Below is a small trained network, with its code and all its weights. Each question gives an input and a target symbol and asks what happens when units are switched off, that is, made to give their printed mean instead of their output.

import numpy as np


def w(rows, s, z=0):
    codes = np.array(rows[::2]) - 128.0
    scale = np.full(codes.shape[1], s)
    scale[-1] = z or s
    return codes * scale


def f(y):
    return y / 2 * (1 + np.tanh(0.7978845608 * (y + 0.044715 * y**3)))


def softmax(a):
    e = np.exp(a - a.max(-1, keepdims=True))
    return e / e.sum(-1, keepdims=True)


def log_softmax(a):
    a = a - a.max(-1, keepdims=True)
    return a - np.log(np.exp(a).sum(-1, keepdims=True))


def net(x, mask):
    ids = ['αβηθλμξτφψ'.index(c) for c in x.split()]
    T = len(ids)
    res = E[ids] + P[:T]
    u = 0
    for l in range(2):
        r = res
        for j in range(2):
            rows = slice(3 * j, 3 * j + 3)
            q, k, v = (r @ M[l][rows].T for M in (Q, K, V))
            z = softmax(np.where(np.tri(T) > 0, q @ k.T / 3**0.5, -1e9)) @ v
            o = O[l][rows]
            res = res + np.where(mask[u + j], z, o[:, -1]) @ o[:, :-1]
        u += 2
        y = f(res @ A[l][:, :-1].T + A[l][:, -1])
        res = res + np.where(mask[u : u + 4], y, B[l][:, -1]) @ B[l][:, :-1]
        u += 4
    return log_softmax(res[-1] @ U[:, :-1].T + U[:, -1])


Q, K, V, O, A, B = {}, {}, {}, {}, {}, {}
E = w([
[140,141,211,136],'α',
[50,3,128,116],'β',
[166,147,82,106],'η',
[57,187,127,110],'θ',
[106,134,17,147],'λ',
[254,89,170,69],'μ',
[160,169,111,81],'ξ',
[129,33,49,204],'τ',
[52,114,14,79],'φ',
[65,114,65,147],'ψ',
],0.0084)
P = w([
[212,233,172,117],'0',
[111,40,197,15],'1',
[104,53,220,80],'2',
[92,50,178,33],'3',
[73,41,195,93],'4',
[91,67,219,64],'5',
[111,71,173,67],'6',
[72,74,169,111],'7',
[97,68,194,61],'8',
[86,33,145,112],'9',
[26,95,253,144],'10',
[119,67,174,25],'11',
[81,79,205,143],'12',
],0.0041)
Q[0] = w([
[36,81,73,34],'0.h1',
[17,52,100,119],'0.h1',
[216,124,30,24],'0.h1',
[117,73,174,8],'0.h2',
[79,196,131,138],'0.h2',
[63,135,185,174],'0.h2',
],0.016)
K[0] = w([
[71,8,46,223],'0.h1',
[92,96,126,245],'0.h1',
[200,12,20,87],'0.h1',
[66,136,128,233],'0.h2',
[202,95,146,156],'0.h2',
[117,112,72,116],'0.h2',
],0.018)
V[0] = w([
[150,119,116,160],'0.h1',
[143,143,128,178],'0.h1',
[105,137,186,199],'0.h1',
[88,126,157,255],'0.h2',
[215,15,39,196],'0.h2',
[138,214,31,211],'0.h2',
],0.0085)
O[0] = w([
[153,147,143,92,121],'0.h1',
[152,132,117,124,95],'0.h1',
[166,64,73,123,130],'0.h1',
[96,40,136,193,108],'0.h2',
[254,44,38,68,135],'0.h2',
[135,130,67,200,3],'0.h2',
],0.0088,0.0034)
A[0] = w([
[8,111,25,140,162],'0.n1',
[92,154,141,218,1],'0.n2',
[237,254,112,65,117],'0.n3',
[87,56,146,206,85],'0.n4',
],0.0073,0.0058)
B[0] = w([
[168,199,158,13,251],'0.n1',
[246,245,127,140,54],'0.n2',
[58,90,102,152,136],'0.n3',
[93,156,127,50,109],'0.n4',
],0.011,0.0017)
Q[1] = w([
[74,100,108,197],'1.h1',
[52,142,158,142],'1.h1',
[130,177,139,122],'1.h1',
[214,216,82,255],'1.h2',
[153,164,99,202],'1.h2',
[134,148,194,71],'1.h2',
],0.021)
K[1] = w([
[97,188,93,147],'1.h1',
[84,110,68,104],'1.h1',
[74,123,110,186],'1.h1',
[98,10,225,3],'1.h2',
[162,97,195,51],'1.h2',
[176,142,93,151],'1.h2',
],0.02)
V[1] = w([
[122,93,108,137],'1.h1',
[62,189,128,99],'1.h1',
[182,166,80,41],'1.h1',
[77,120,23,169],'1.h2',
[247,139,181,181],'1.h2',
[157,216,42,79],'1.h2',
],0.011)
O[1] = w([
[112,122,160,116,134],'1.h1',
[155,104,75,91,187],'1.h1',
[17,175,30,71,214],'1.h1',
[175,21,194,187,132],'1.h2',
[84,73,100,1,81],'1.h2',
[83,94,3,231,254],'1.h2',
],0.008,0.0024)
A[1] = w([
[11,182,208,186,216],'1.n1',
[203,148,130,55,171],'1.n2',
[239,219,89,123,1],'1.n3',
[241,92,39,77,150],'1.n4',
],0.012,0.0026)
B[1] = w([
[254,139,95,27,234],'1.n1',
[97,180,164,252,253],'1.n2',
[137,52,130,15,124],'1.n3',
[9,120,188,228,169],'1.n4',
],0.0098,0.0049)
U = w([
[190,56,157,116,186],'α',
[81,2,163,46,119],'β',
[152,89,93,167,54],'η',
[160,88,121,49,115],'θ',
[123,83,108,116,65],'λ',
[173,42,162,127,62],'μ',
[155,85,157,89,251],'ξ',
[94,38,153,191,106],'τ',
[104,131,190,102,135],'φ',
[96,117,70,84,83],'ψ',
],0.0047,0.0025)

Each question gives the input, a string of symbols that net reads in full, and the target symbol t.
The units are the heads (3 rows each of Q, K, V and O) and the neurons (one row each of A and B). Each row of codes is followed by its name. A weight is (code - 128) times the scale printed after its matrix; where a second scale follows, it is the last column's (O, A, B and U).
mask holds one flag per unit, layer by layer, with each layer's heads first. A switched-off unit (its flag False) gives its mean, the last column of its rows in O or B, instead of its output. The means were averaged over made-up inputs and are rounded, as every weight is.
A unit's drop is (log p(t) with every unit on - log p(t) with that unit switched off) / (log p(t) with every unit on - log p(t) with every unit switched off).
The circuit of an input: a set's keep is (log p(t) with only the set's units on - log p(t) with every unit switched off) / (log p(t) with every unit on - log p(t) with every unit switched off). Starting from all 12 units, units are removed one at a time, each time the one whose removal leaves the highest keep (on an exact tie, the one counted first), for as long as the keep stays at least 0.8.
circuit, biggest first: the units of the circuit, biggest drop first
k most important neurons: the k neurons with the biggest drops, biggest first
k most important neurons of layer l: the k neurons of layer l with the biggest drops, biggest first
which heads matter: for each layer, one digit per head in row order, 1 if its drop is at least 0.15 and else 0, layers parted by /
drop when u is switched off: that unit's drop, to one decimal
input λ τ τ, target τ: circuit, biggest first -> (0.h2 1.n4)
input τ θ φ μ, target β: which heads matter -> 01 / 01
input α ξ ξ λ, target φ: circuit, biggest first -> (0.n1 1.h2 1.n2 0.h2)
input α ξ α α θ ξ φ β μ, target φ: circuit, biggest first -> (1.h2 1.n2 0.h2)
input α η τ α λ τ ψ α τ λ θ φ, target φ: circuit, biggest first -> (0.n1 1.h2 1.n2 0.h2)
input τ α α τ α ψ ψ α τ, target β: which heads matter -> 01 / 01
input τ β ξ τ, target β: most important neuron of layer 1 -> (1.n2)
input φ ξ α ξ β β τ α β η τ τ, target τ: circuit, biggest first -> (0.h2 1.h2 1.n1)
input λ ψ θ ψ ψ μ ξ φ β τ τ μ, target τ: circuit, biggest first -> (0.h2 1.h2 1.n4)
input β μ μ τ μ τ μ, target τ: which heads matter -> 01 / 00
input τ β θ, target β: circuit, biggest first -> (1.h2 0.h2 1.n2 1.h1)
input τ β θ β ξ η ψ β, target β: circuit, biggest first -> (1.h2 0.h2 1.n2)
input α λ τ ψ, target φ: circuit, biggest first -> (1.h2 0.n1 1.n2 0.h2)
input λ τ θ τ λ θ ψ ξ φ τ τ α, target τ: 2 most important neurons -> (1.n1 0.n1)
input α α α α τ λ α φ, target φ: circuit, biggest first -> (1.h2 1.n2 0.n1 0.h2)
input λ η φ θ τ α, target τ: circuit, biggest first -> (0.h2 1.h2 1.n1)
input λ τ τ φ, target τ: 2 most important neurons -> (1.n4 1.n1)
input α θ ψ θ β τ θ ψ α α α ψ, target φ: circuit, biggest first -> (1.h2 1.n2 0.n1 0.h2)
input θ θ ψ, target ψ: which heads matter -> 01 / 11
input θ φ τ φ θ, target ψ: 2 most important neurons -> (0.n1 0.n2)
input τ α ψ φ λ α ψ β ψ α, target β: most important neuron of layer 0 -> (0.n1)
input α ξ β φ α θ ψ τ α β β λ, target φ: most important neuron of layer 1 -> (1.n2)
input θ ξ ψ, target ψ: drop when 0.h2 is switched off -> 1.1
input τ ξ ψ, target β: drop when 1.h1 is switched off -> 0.3
input τ τ ξ ξ β, target β: drop when 0.h1 is switched off -> 0.0
input τ θ β β λ θ, target β: drop when 1.n2 is switched off -> 0.2
